Below is a small trained network, with its code and all its weights. Each question gives an input and a target symbol and asks what happens when units are switched off, that is, made to give their printed mean instead of their output.

import numpy as np


def w(rows, s, z=0):
    codes = np.array(rows[::2]) - 128.0
    scale = np.full(codes.shape[1], s)
    scale[-1] = z or s
    return codes * scale


def f(y):
    return y / 2 * (1 + np.tanh(0.7978845608 * (y + 0.044715 * y**3)))


def softmax(a):
    e = np.exp(a - a.max(-1, keepdims=True))
    return e / e.sum(-1, keepdims=True)


def log_softmax(a):
    a = a - a.max(-1, keepdims=True)
    return a - np.log(np.exp(a).sum(-1, keepdims=True))


def net(x, mask):
    ids = ['βζηθλμξπτφ'.index(c) for c in x.split()]
    T = len(ids)
    res = E[ids] + P[:T]
    r = res
    for j in range(2):
        rows = slice(2 * j, 2 * j + 2)
        q, k, v = (r @ M[0][rows].T for M in (Q, K, V))
        z = softmax(np.where(np.tri(T) > 0, q @ k.T / 2**0.5, -1e9)) @ v
        o = O[0][rows]
        res = res + np.where(mask[j], z, o[:, -1]) @ o[:, :-1]
    y = f(res @ A[0][:, :-1].T + A[0][:, -1])
    res = res + np.where(mask[2:6], y, B[0][:, -1]) @ B[0][:, :-1]
    return log_softmax(res[-1] @ U[:, :-1].T + U[:, -1])


Q, K, V, O, A, B = {}, {}, {}, {}, {}, {}
E = w([
[146,170,150,122,141,203],'β',
[193,167,136,204,169,163],'ζ',
[155,187,57,157,214,87],'η',
[95,162,155,117,162,65],'θ',
[207,107,191,99,116,133],'λ',
[130,127,132,121,155,46],'μ',
[107,141,65,183,17,99],'ξ',
[139,152,123,116,101,6],'π',
[165,90,86,99,122,79],'τ',
[134,166,70,116,43,132],'φ',
],0.025)
P = w([
[25,64,242,90,156,219],'0',
[104,136,169,73,140,147],'1',
[150,151,125,67,124,112],'2',
[180,154,106,74,113,109],'3',
[214,144,102,76,110,115],'4',
[235,144,100,85,110,113],'5',
[253,130,105,90,79,130],'6',
],0.0069)
Q[0] = w([
[118,2,85,118,74,9],'h1',
[158,116,173,45,253,90],'h1',
[223,176,73,72,112,83],'h2',
[94,123,59,67,157,58],'h2',
],0.012)
K[0] = w([
[132,100,163,20,123,89],'h1',
[204,107,170,156,173,97],'h1',
[248,115,123,235,105,115],'h2',
[84,127,92,242,176,117],'h2',
],0.014)
V[0] = w([
[207,169,183,241,186,180],'h1',
[120,180,176,19,97,218],'h1',
[146,109,94,16,255,145],'h2',
[78,198,51,180,160,167],'h2',
],0.0084)
O[0] = w([
[151,129,90,179,76,76,254],'h1',
[178,194,53,131,164,109,152],'h1',
[113,19,151,191,199,166,174],'h2',
[167,168,120,252,109,183,59],'h2',
],0.011,0.0076)
A[0] = w([
[137,163,77,65,108,42,2],'n1',
[90,2,173,108,111,61,45],'n2',
[135,200,125,183,52,67,193],'n3',
[166,119,104,109,37,78,76],'n4',
],0.009,0.0049)
B[0] = w([
[92,73,176,133,2,181,210],'n1',
[99,184,32,249,133,158,221],'n2',
[94,49,119,121,187,165,248],'n3',
[124,212,186,77,225,125,209],'n4',
],0.0086,0.012)
U = w([
[162,255,77,140,149,147,115],'β',
[158,143,138,131,153,98,156],'ζ',
[144,102,134,220,25,197,123],'η',
[107,200,158,117,208,70,133],'θ',
[171,50,92,66,114,75,254],'λ',
[80,182,107,165,138,103,85],'μ',
[107,154,164,114,149,197,93],'ξ',
[105,209,91,197,27,71,152],'π',
[92,72,36,110,139,170,35],'τ',
[119,156,91,143,90,168,90],'φ',
],0.0075,0.0068)

Each question gives the input, a string of symbols that net reads in full, and the target symbol t.
The units are the heads (2 rows each of Q, K, V and O) and the neurons (one row each of A and B). Each row of codes is followed by its name. A weight is (code - 128) times the scale printed after its matrix; where a second scale follows, it is the last column's (O, A, B and U).
mask holds one flag per unit, heads first, then neurons. A switched-off unit (its flag False) gives its mean, the last column of its rows in O or B, instead of its output. The means were averaged over made-up inputs and are rounded, as every weight is.
A unit's drop is (log p(t) with every unit on - log p(t) with that unit switched off) / (log p(t) with every unit on - log p(t) with every unit switched off).
The circuit of an input: a set's keep is (log p(t) with only the set's units on - log p(t) with every unit switched off) / (log p(t) with every unit on - log p(t) with every unit switched off). Starting from all 6 units, units are removed one at a time, each time the one whose removal leaves the highest keep (on an exact tie, the one counted first), for as long as the keep stays at least 0.8.
circuit, biggest first: the units of the circuit, biggest drop first
most important unit: the unit with the biggest drop
top k neurons: the k neurons with the biggest drops, biggest first
heads that matter: for each layer, one digit per head in row order, 1 if its drop is at least 0.15 and else 0, layers parted by /
drop of u: that unit's drop, to one decimal
input β π λ β ξ, target ξ: circuit, biggest first -> (n4 h2 n3 n1)
input θ β τ τ ξ, target ξ: circuit, biggest first -> (n4 n3 h2 n1)
input λ ζ β τ φ, target β: circuit, biggest first -> (h2 h1)
input λ λ τ θ, target λ: most important unit -> h1
input φ τ β π ξ τ, target ξ: circuit, biggest first -> (h2 n4 n1 n3)
input ξ β π μ π, target ξ: circuit, biggest first -> (h2 n1 n4 n3)
input β η β β β β, target η: circuit, biggest first -> (h2 n4)
input τ τ τ τ, target τ: circuit, biggest first -> (n2 h2)
input η β β τ π ζ φ, target β: heads that matter -> 11
input θ τ ζ, target λ: heads that matter -> 00
input ξ β θ, target ξ: top 3 neurons -> (n1 n3 n4)
input λ φ φ θ, target λ: circuit, biggest first -> (n2 n4)
input β β β β β τ, target τ: top 3 neurons -> (n2 n4 n1)
input β μ λ ξ τ, target ξ: most important unit -> n4
input β λ λ β ξ μ, target ξ: top 2 neurons -> (n1 n3)
input β λ β β, target λ: drop of n4 -> 0.1
input β μ η π, target η: drop of h1 -> 0.2
input τ τ η β φ, target η: drop of h2 -> 1.7
input β τ τ ζ, target λ: drop of n2 -> 0.4
input ξ λ θ η, target η: top neuron -> (n4)
